Here is a tiny trained network, its code and every weight. The questions are about switching its units off for an input and a target symbol, where a switched-off unit gives its printed mean instead of its output.

import numpy as np


def w(rows, s, z=0):
    codes = np.array(rows[::2]) - 128.0
    scale = np.full(codes.shape[1], s)
    scale[-1] = z or s
    return codes * scale


def norm(h):
    return h / np.sqrt((h * h).mean(-1, keepdims=True) + 1e-5)


def f(y):
    return np.maximum(y, 0)


def softmax(a):
    e = np.exp(a - a.max(-1, keepdims=True))
    return e / e.sum(-1, keepdims=True)


def log_softmax(a):
    a = a - a.max(-1, keepdims=True)
    return a - np.log(np.exp(a).sum(-1, keepdims=True))


def net(x, mask):
    ids = ['Ξαγζηλμσφω'.index(c) for c in x.split()]
    T = len(ids)
    res = E[ids] + P[:T]
    r = norm(res)
    for j in range(2):
        rows = slice(2 * j, 2 * j + 2)
        q, k, v = (r @ M[0][rows].T for M in (Q, K, V))
        z = softmax(np.where(np.tri(T) > 0, q @ k.T / 2**0.5, -1e9)) @ v
        o = O[0][rows]
        res = res + np.where(mask[j], z, o[:, -1]) @ o[:, :-1]
    y = f(norm(res) @ A[0][:, :-1].T + A[0][:, -1])
    res = res + np.where(mask[2:18], y, B[0][:, -1]) @ B[0][:, :-1]
    return log_softmax(norm(res)[-1] @ U[:, :-1].T + U[:, -1])


Q, K, V, O, A, B = {}, {}, {}, {}, {}, {}
E = w([
[210,71,53],'Ξ',
[115,108,143],'α',
[133,144,149],'γ',
[163,171,143],'ζ',
[100,136,8],'η',
[168,63,152],'λ',
[68,175,101],'μ',
[131,107,96],'σ',
[108,87,121],'φ',
[98,178,96],'ω',
],0.017)
P = w([
[104,154,104],'0',
[78,111,98],'1',
[104,115,212],'2',
[101,100,116],'3',
[119,172,11],'4',
[144,156,96],'5',
[134,108,103],'6',
[196,88,42],'7',
[126,137,172],'8',
[172,133,96],'9',
],0.011)
Q[0] = w([
[74,255,139],'h1',
[166,187,67],'h1',
[81,168,109],'h2',
[96,120,31],'h2',
],0.0085)
K[0] = w([
[145,2,95],'h1',
[74,141,146],'h1',
[219,97,66],'h2',
[157,135,6],'h2',
],0.006)
V[0] = w([
[224,31,139],'h1',
[35,114,167],'h1',
[203,154,82],'h2',
[11,24,253],'h2',
],0.0053)
O[0] = w([
[143,171,255,2],'h1',
[143,228,40,204],'h1',
[27,112,103,78],'h2',
[192,145,171,177],'h2',
],0.0067,0.0017)
A[0] = w([
[110,116,138,75],'n1',
[116,254,120,255],'n2',
[126,174,164,161],'n3',
[136,99,106,133],'n4',
[151,82,117,85],'n5',
[253,31,100,155],'n6',
[78,70,199,153],'n7',
[195,84,201,148],'n8',
[101,129,37,176],'n9',
[176,109,88,125],'n10',
[144,110,22,151],'n11',
[131,21,134,41],'n12',
[179,62,93,151],'n13',
[221,110,112,205],'n14',
[161,183,143,8],'n15',
[130,200,151,63],'n16',
],0.0092,0.0029)
B[0] = w([
[132,119,51,129],'n1',
[76,77,119,225],'n2',
[3,88,234,157],'n3',
[60,141,159,161],'n4',
[114,124,76,154],'n5',
[109,128,20,246],'n6',
[165,99,126,164],'n7',
[223,140,108,196],'n8',
[203,111,171,240],'n9',
[71,213,141,183],'n10',
[173,127,199,253],'n11',
[111,148,95,172],'n12',
[143,203,121,201],'n13',
[75,147,52,219],'n14',
[76,216,133,144],'n15',
[35,172,160,149],'n16',
],0.0055,0.0066)
U = w([
[23,69,156,71],'Ξ',
[137,231,36,128],'α',
[208,91,100,94],'γ',
[1,6,80,171],'ζ',
[65,41,85,50],'η',
[232,99,225,253],'λ',
[80,229,207,83],'μ',
[142,29,115,41],'σ',
[109,154,186,92],'φ',
[127,84,152,184],'ω',
],0.0081,0.0057)

Each question gives the input, a string of symbols that net reads in full, and the target symbol t.
The units are the heads (2 rows each of Q, K, V and O) and the neurons (one row each of A and B). Each row of codes is followed by its name. A weight is (code - 128) times the scale printed after its matrix; where a second scale follows, it is the last column's (O, A, B and U).
mask holds one flag per unit, heads first, then neurons. A switched-off unit (its flag False) gives its mean, the last column of its rows in O or B, instead of its output. The means were averaged over made-up inputs and are rounded, as every weight is.
A unit's drop is (log p(t) with every unit on - log p(t) with that unit switched off) / (log p(t) with every unit on - log p(t) with every unit switched off).
The circuit of an input: a set's keep is (log p(t) with only the set's units on - log p(t) with every unit switched off) / (log p(t) with every unit on - log p(t) with every unit switched off). Starting from the 12 units with the biggest drops (on a tie, the unit counted first), units are removed one at a time, each time the one whose removal leaves the highest keep (on an exact tie, the one counted first), for as long as the keep stays at least 0.8.
units of the circuit, in order: the units of the circuit, biggest drop first
k most important neurons: the k neurons with the biggest drops, biggest first
which heads matter: for each layer, one digit per head in row order, 1 if its drop is at least 0.15 and else 0, layers parted by /
drop when u is switched off: that unit's drop, to one decimal
input α λ α φ, target α: which heads matter	01
input α λ α, target λ: which heads matter	01
input λ σ γ α α ζ, target μ: units of the circuit, in order	(h1, n3, n16)
input α α ω α, target α: units of the circuit, in order	(h2, h1)
input α λ α Ξ, target α: which heads matter	00
input α λ φ α λ α α γ α, target λ: which heads matter	00
input ζ α σ, target α: which heads matter	01
input ζ σ ω μ ζ α ω, target ζ: which heads matter	01
input ζ ζ η ζ λ α ω, target ζ: most important neuron	(n13)
input α α Ξ φ, target α: 2 most important neurons	(n13, n2)
input α α γ λ, target α: drop when h1 is switched off	0.1
input α α σ, target α: drop when h2 is switched off	0.8
input α ζ α ζ α ζ α μ α λ, target α: drop when h1 is switched off	-0.1
input α ω γ γ η ω α, target α: drop when n6 is switched off	-0.1
